Here is a tiny trained network, its code and every weight. The questions are about switching its units off for an input and a class, where a switched-off unit gives its printed mean instead of its output.

import numpy as np


def w(rows, s, z=0):
    codes = np.array(rows[::2]) - 128.0
    scale = np.full(codes.shape[1], s)
    scale[-1] = z or s
    return codes * scale


def norm(h):
    return h / np.sqrt((h * h).mean(-1, keepdims=True) + 1e-5)


def f(y):
    return y / 2 * (1 + np.tanh(0.7978845608 * (y + 0.044715 * y**3)))


def log_softmax(a):
    a = a - a.max(-1, keepdims=True)
    return a - np.log(np.exp(a).sum(-1, keepdims=True))


def net(x, mask):
    res = np.array(x, float).reshape(1, 5) / 4 @ E
    u = 0
    for l in range(2):
        y = f(norm(res) @ A[l][:, :-1].T + A[l][:, -1])
        res = res + np.where(mask[u : u + 11], y, B[l][:, -1]) @ B[l][:, :-1]
        u += 11
    return log_softmax(norm(res)[-1] @ U[:, :-1].T + U[:, -1])


A, B = {}, {}
E = w([
[195,191,94,91],'x0',
[118,212,89,120],'x1',
[184,142,144,173],'x2',
[42,208,121,253],'x3',
[99,86,61,107],'x4',
],0.0075)
A[0] = w([
[176,232,149,220,206],'0.n1',
[116,76,230,179,169],'0.n2',
[157,58,203,135,91],'0.n3',
[74,102,29,132,19],'0.n4',
[9,87,104,201,168],'0.n5',
[163,89,64,143,193],'0.n6',
[61,90,188,129,2],'0.n7',
[158,48,161,115,86],'0.n8',
[49,125,41,43,152],'0.n9',
[141,81,154,137,70],'0.n10',
[164,58,25,49,11],'0.n11',
],0.012,0.0028)
B[0] = w([
[240,207,156,111,255],'0.n1',
[154,54,50,138,216],'0.n2',
[119,95,139,96,202],'0.n3',
[89,158,251,83,156],'0.n4',
[73,100,190,213,236],'0.n5',
[144,98,212,141,163],'0.n6',
[123,74,107,180,155],'0.n7',
[153,119,202,93,199],'0.n8',
[90,195,126,30,202],'0.n9',
[117,105,151,125,148],'0.n10',
[178,68,168,101,219],'0.n11',
],0.023,0.007)
A[1] = w([
[141,144,90,147,175],'1.n1',
[127,150,128,143,48],'1.n2',
[69,199,116,143,24],'1.n3',
[1,153,80,85,178],'1.n4',
[220,210,87,206,142],'1.n5',
[124,181,95,92,182],'1.n6',
[191,92,113,21,144],'1.n7',
[164,198,134,167,4],'1.n8',
[182,94,128,97,69],'1.n9',
[189,103,116,98,105],'1.n10',
[241,117,136,137,199],'1.n11',
],0.017,0.0031)
B[1] = w([
[120,136,149,120,131],'1.n1',
[128,136,150,110,124],'1.n2',
[161,149,193,111,137],'1.n3',
[255,172,92,170,144],'1.n4',
[128,199,211,127,208],'1.n5',
[93,130,92,174,150],'1.n6',
[148,93,41,80,246],'1.n7',
[115,147,189,137,165],'1.n8',
[87,126,152,82,182],'1.n9',
[111,103,152,84,183],'1.n10',
[93,137,224,89,238],'1.n11',
],0.03,0.013)
U = w([
[114,147,90,137,61],'0',
[139,220,228,166,194],'1',
[101,134,56,176,2],'2',
[134,38,114,3,186],'3',
[159,166,33,102,69],'4',
[69,31,142,248,181],'5',
[156,146,36,144,54],'6',
],0.014,0.0086)

Each question gives the input, the list of numbers given to net, and the class t.
The units are the neurons (one row each of A and B). Each row of codes is followed by its name. A weight is (code - 128) times the scale printed after its matrix; where a second scale follows, it is the last column's (A, B and U).
mask holds one flag per neuron, layer by layer. A switched-off neuron (its flag False) gives its mean, the last column of its row in B, instead of its output. The means were averaged over made-up inputs and are rounded, as every weight is.
A unit's drop is (log p(t) with every unit on - log p(t) with that unit switched off) / (log p(t) with every unit on - log p(t) with every unit switched off).
most important unit: the unit with the biggest drop
k most important neurons: the k neurons with the biggest drops, biggest first
k most important neurons of layer l: the k neurons of layer l with the biggest drops, biggest first
drop of u: that unit's drop, to one decimal
input [-6,3,1,-1,8], class 1: 2 most important neurons of layer 1 => 1.n7, 1.n4
input [2,7,-6,-6,-7], class 4: 3 most important neurons => 0.n1, 0.n8, 0.n2
input [-3,2,-5,-2,-3], class 6: 2 most important neurons of layer 0 => 0.n1, 0.n11
input [6,8,-8,-5,-4], class 4: 2 most important neurons => 0.n9, 0.n1
input [-8,-3,2,8,-1], class 5: most important unit => 0.n5
input [-2,-6,1,6,-2], class 5: 3 most important neurons => 0.n5, 0.n2, 0.n7
input [-4,2,-8,1,3], class 1: 3 most important neurons of layer 0 => 0.n9, 0.n5, 0.n4
input [-6,-1,8,-1,5], class 5: 2 most important neurons of layer 0 => 0.n5, 0.n1
input [-4,-7,8,2,5], class 5: drop of 0.n5 => 0.1
input [-5,-3,2,3,-3], class 5: drop of 0.n5 => 0.2
input [-3,-2,1,2,4], class 5: drop of 1.n8 => 0.0
